Below are the code and all the weights of a small trained network. Each question names an input and a class and asks about switching units off, where a switched-off unit gives its printed mean instead of its output.

import numpy as np


def w(rows, s, z=0):
    codes = np.array(rows[::2]) - 128.0
    scale = np.full(codes.shape[1], s)
    scale[-1] = z or s
    return codes * scale


def f(y):
    return np.maximum(y, 0)


def log_softmax(a):
    a = a - a.max(-1, keepdims=True)
    return a - np.log(np.exp(a).sum(-1, keepdims=True))


def net(x, mask):
    res = np.array(x, float).reshape(1, 8) / 4 @ E
    y = f(res @ A[0][:, :-1].T + A[0][:, -1])
    res = res + np.where(mask, y, B[0][:, -1]) @ B[0][:, :-1]
    return log_softmax(res[-1] @ U[:, :-1].T + U[:, -1])


A, B = {}, {}
E = w([
[125,129,137,135,133,133,132,128],'x0',
[115,226,116,56,54,141,37,184],'x1',
[90,126,122,133,146,117,116,123],'x2',
[127,141,123,147,131,139,127,119],'x3',
[18,144,147,82,43,158,251,61],'x4',
[142,152,98,133,220,180,178,254],'x5',
[127,137,145,133,132,118,135,126],'x6',
[140,110,97,92,124,123,120,129],'x7',
],0.009)
A[0] = w([
[70,150,102,84,84,140,239,107,4],'N0',
[172,96,138,134,192,118,210,112,63],'N1',
[121,91,104,135,147,99,211,95,89],'N2',
[131,174,113,99,192,148,205,221,89],'N3',
[135,188,90,109,78,126,134,128,90],'N4',
[115,254,134,69,130,121,114,174,47],'N5',
],0.015,0.0042)
B[0] = w([
[193,138,113,149,165,104,68,155,228],'N0',
[104,55,113,142,126,137,130,175,208],'N1',
[87,114,136,119,113,156,153,128,192],'N2',
[131,182,156,111,88,101,104,53,253],'N3',
[90,114,162,139,129,151,171,115,184],'N4',
[113,7,104,154,150,134,159,159,229],'N5',
],0.014,0.015)
U = w([
[78,56,141,158,120,161,165,122,42],'0',
[119,130,143,142,128,140,143,107,252],'1',
[195,151,121,183,200,103,80,160,74],'2',
[94,129,180,113,71,96,122,1,120],'3',
],0.0096,0.011)

Each question gives the input, the list of numbers given to net, and the class t.
The units are the neurons (one row each of A and B). Each row of codes is followed by its name. A weight is (code - 128) times the scale printed after its matrix; where a second scale follows, it is the last column's (A, B and U).
mask holds one flag per neuron, in row order. A switched-off neuron (its flag False) gives its mean, the last column of its row in B, instead of its output. The means were averaged over made-up inputs and are rounded, as every weight is.
A unit's drop is (log p(t) with every unit on - log p(t) with that unit switched off) / (log p(t) with every unit on - log p(t) with every unit switched off).
The circuit of an input: a set's keep is (log p(t) with only the set's units on - log p(t) with every unit switched off) / (log p(t) with every unit on - log p(t) with every unit switched off). Starting from all 6 units, units are removed one at a time, each time the one whose removal leaves the highest keep (on an exact tie, the one counted first), for as long as the keep stays at least 0.8.
circuit, biggest first: the units of the circuit, biggest drop first
k most important neurons: the k neurons with the biggest drops, biggest first
drop of u: that unit's drop, to one decimal
input [-3,2,-5,1,-3,6,8,0], class 3: circuit, biggest first -> N3
input [3,-1,-2,-5,-4,5,3,-4], class 3: 3 most important neurons -> N3, N0, N5
input [-3,7,8,-6,-2,-7,-5,-8], class 0: 2 most important neurons -> N3, N5
input [8,4,6,1,-8,6,1,3], class 1: 3 most important neurons -> N0, N3, N5
input [-3,7,-8,-4,-2,-6,-4,-6], class 0: circuit, biggest first -> N3, N5
input [-8,2,8,-1,-7,7,0,-5], class 1: 3 most important neurons -> N0, N3, N5
input [1,8,-8,-8,-6,-2,1,8], class 0: 2 most important neurons -> N5, N0
input [-1,-8,-3,-7,5,-6,-6,7], class 0: 3 most important neurons -> N2, N3, N1
input [2,-5,-8,5,8,8,3,2], class 2: 3 most important neurons -> N0, N1, N4
input [5,-2,3,2,6,-5,-7,0], class 2: 2 most important neurons -> N0, N3
input [-4,-7,7,3,-5,1,-5,-6], class 0: 2 most important neurons -> N0, N1
input [-3,4,-8,6,5,-5,5,3], class 2: 2 most important neurons -> N0, N3
input [1,1,1,-8,-3,4,7,1], class 3: drop of N0 -> 0.5
input [-8,-8,-4,-3,-3,-8,-4,2], class 0: drop of N2 -> 0.1
input [-2,-6,4,7,-5,5,0,-8], class 0: drop of N5 -> -0.5
input [2,-7,6,4,-2,-7,-4,5], class 0: circuit, biggest first -> N3
